Here is a tiny trained network, its code and every weight. The questions are about switching its units off for an input and a target symbol, where a switched-off unit gives its printed mean instead of its output.

import numpy as np


def w(rows, s, z=0):
    codes = np.array(rows[::2]) - 128.0
    scale = np.full(codes.shape[1], s)
    scale[-1] = z or s
    return codes * scale


def norm(h):
    return h / np.sqrt((h * h).mean(-1, keepdims=True) + 1e-5)


def f(y):
    return y / 2 * (1 + np.tanh(0.7978845608 * (y + 0.044715 * y**3)))


def softmax(a):
    e = np.exp(a - a.max(-1, keepdims=True))
    return e / e.sum(-1, keepdims=True)


def log_softmax(a):
    a = a - a.max(-1, keepdims=True)
    return a - np.log(np.exp(a).sum(-1, keepdims=True))


def net(x, mask):
    ids = ['αβδελπτφψω'.index(c) for c in x.split()]
    T = len(ids)
    res = E[ids] + P[:T]
    u = 0
    for l in range(2):
        q, k, v = (norm(res) @ M[l].T for M in (Q, K, V))
        z = softmax(np.where(np.tri(T) > 0, q @ k.T / 2**0.5, -1e9)) @ v
        res = res + np.where(mask[u], z, O[l][:, -1]) @ O[l][:, :-1]
        u += 1
        y = f(norm(res) @ A[l][:, :-1].T + A[l][:, -1])
        res = res + np.where(mask[u : u + 8], y, B[l][:, -1]) @ B[l][:, :-1]
        u += 8
    return log_softmax(norm(res)[-1] @ U[:, :-1].T + U[:, -1])


Q, K, V, O, A, B = {}, {}, {}, {}, {}, {}
E = w([
[189,110,87],'α',
[146,106,157],'β',
[60,39,146],'δ',
[104,88,79],'ε',
[132,114,161],'λ',
[83,133,116],'π',
[181,81,78],'τ',
[157,183,108],'φ',
[229,1,212],'ψ',
[178,149,245],'ω',
],0.023)
P = w([
[255,37,93],'0',
[235,60,74],'1',
[216,70,93],'2',
[190,70,89],'3',
[172,75,88],'4',
[164,73,92],'5',
[149,76,112],'6',
[140,84,113],'7',
[140,82,120],'8',
[130,81,125],'9',
[127,76,116],'10',
[149,61,110],'11',
],0.0046)
Q[0] = w([
[159,3,254],'0.h1',
[52,140,5],'0.h1',
],0.0075)
K[0] = w([
[109,254,155],'0.h1',
[233,70,90],'0.h1',
],0.0052)
V[0] = w([
[198,115,64],'0.h1',
[195,253,2],'0.h1',
],0.0066)
O[0] = w([
[144,3,155,186],'0.h1',
[152,164,216,3],'0.h1',
],0.0047,0.0037)
A[0] = w([
[175,152,90,97],'0.n1',
[176,153,93,4],'0.n2',
[153,127,142,129],'0.n3',
[98,87,69,219],'0.n4',
[130,77,152,47],'0.n5',
[144,78,171,202],'0.n6',
[3,144,154,27],'0.n7',
[140,92,119,121],'0.n8',
],0.016,0.0025)
B[0] = w([
[76,177,62,141],'0.n1',
[106,95,82,133],'0.n2',
[115,107,56,145],'0.n3',
[108,143,254,219],'0.n4',
[91,155,71,200],'0.n5',
[61,145,60,255],'0.n6',
[54,187,62,149],'0.n7',
[32,190,84,185],'0.n8',
],0.0083,0.0086)
Q[1] = w([
[133,98,1],'1.h1',
[87,219,40],'1.h1',
],0.0095)
K[1] = w([
[18,142,2],'1.h1',
[215,39,23],'1.h1',
],0.0061)
V[1] = w([
[55,252,112],'1.h1',
[164,75,153],'1.h1',
],0.0047)
O[1] = w([
[188,107,120,244],'1.h1',
[205,86,10,2],'1.h1',
],0.011,0.00093)
A[1] = w([
[72,72,100,212],'1.n1',
[66,221,77,81],'1.n2',
[45,127,130,119],'1.n3',
[109,111,122,18],'1.n4',
[166,172,162,103],'1.n5',
[155,8,173,251],'1.n6',
[108,126,228,44],'1.n7',
[213,89,73,35],'1.n8',
],0.013,0.0022)
B[1] = w([
[119,94,193,254],'1.n1',
[188,198,118,213],'1.n2',
[165,178,145,235],'1.n3',
[99,42,235,135],'1.n4',
[121,169,173,121],'1.n5',
[220,145,92,174],'1.n6',
[159,180,92,149],'1.n7',
[2,151,123,142],'1.n8',
],0.0077,0.0094)
U = w([
[122,114,140,68],'α',
[15,54,166,87],'β',
[121,129,134,87],'δ',
[85,90,107,113],'ε',
[107,201,183,108],'λ',
[168,189,26,118],'π',
[73,114,49,163],'τ',
[146,94,249,124],'φ',
[152,96,114,246],'ψ',
[199,173,135,172],'ω',
],0.018,0.011)

Each question gives the input, a string of symbols that net reads in full, and the target symbol t.
The units are the heads (2 rows each of Q, K, V and O) and the neurons (one row each of A and B). Each row of codes is followed by its name. A weight is (code - 128) times the scale printed after its matrix; where a second scale follows, it is the last column's (O, A, B and U).
mask holds one flag per unit, layer by layer, with each layer's heads first. A switched-off unit (its flag False) gives its mean, the last column of its rows in O or B, instead of its output. The means were averaged over made-up inputs and are rounded, as every weight is.
A unit's drop is (log p(t) with every unit on - log p(t) with that unit switched off) / (log p(t) with every unit on - log p(t) with every unit switched off).
The circuit of an input: a set's keep is (log p(t) with only the set's units on - log p(t) with every unit switched off) / (log p(t) with every unit on - log p(t) with every unit switched off). Starting from the 12 units with the biggest drops (on a tie, the unit counted first), units are removed one at a time, each time the one whose removal leaves the highest keep (on an exact tie, the one counted first), for as long as the keep stays at least 0.8.
units of the circuit, in order: the units of the circuit, biggest drop first
most important unit: the unit with the biggest drop
top k neurons: the k neurons with the biggest drops, biggest first
k most important neurons of layer l: the k neurons of layer l with the biggest drops, biggest first
drop of u: that unit's drop, to one decimal
input π π β, target π: 3 most important neurons of layer 0 : 0.n4; 0.n6; 0.n3
input ε λ α τ ε λ π ε τ α τ β, target τ: top 4 neurons : 0.n6; 0.n4; 1.n6; 0.n5
input ε ε φ λ β, target φ: most important unit : 0.h1
input λ φ λ, target φ: top 2 neurons : 0.n4; 0.n6
input β α β β, target β: units of the circuit, in order : 0.h1; 0.n6
input λ τ β, target τ: 2 most important neurons of layer 1 : 1.n6; 1.n2
input δ λ τ, target τ: 2 most important neurons of layer 1 : 1.n8; 1.n6
input β α τ α λ π β β, target π: 2 most important neurons of layer 0 : 0.n4; 0.n6
input π β δ λ τ, target β: 2 most important neurons of layer 0 : 0.n1; 0.n4
input λ λ λ λ β β φ λ, target φ: top 2 neurons : 0.n7; 0.n8
input β π ψ ε, target φ: top 3 neurons : 0.n4; 0.n6; 1.n2
input α τ λ λ ε λ λ β β ε ω ψ, target ψ: top 2 neurons : 1.n6; 0.n4
input α φ ω, target ω: 4 most important neurons of layer 1 : 1.n1; 1.n7; 1.n6; 1.n4
input λ δ δ ψ λ β ε δ β τ, target β: most important neuron of layer 1 : 1.n2
input π π δ τ, target τ: drop of 0.n7 : -0.1
input α ω λ δ π λ, target π: drop of 0.n5 : 0.2
input ε δ π π λ, target π: drop of 0.h1 : 0.3
input ε τ β β λ λ δ φ δ β τ ω, target ω: drop of 1.n1 : 0.2
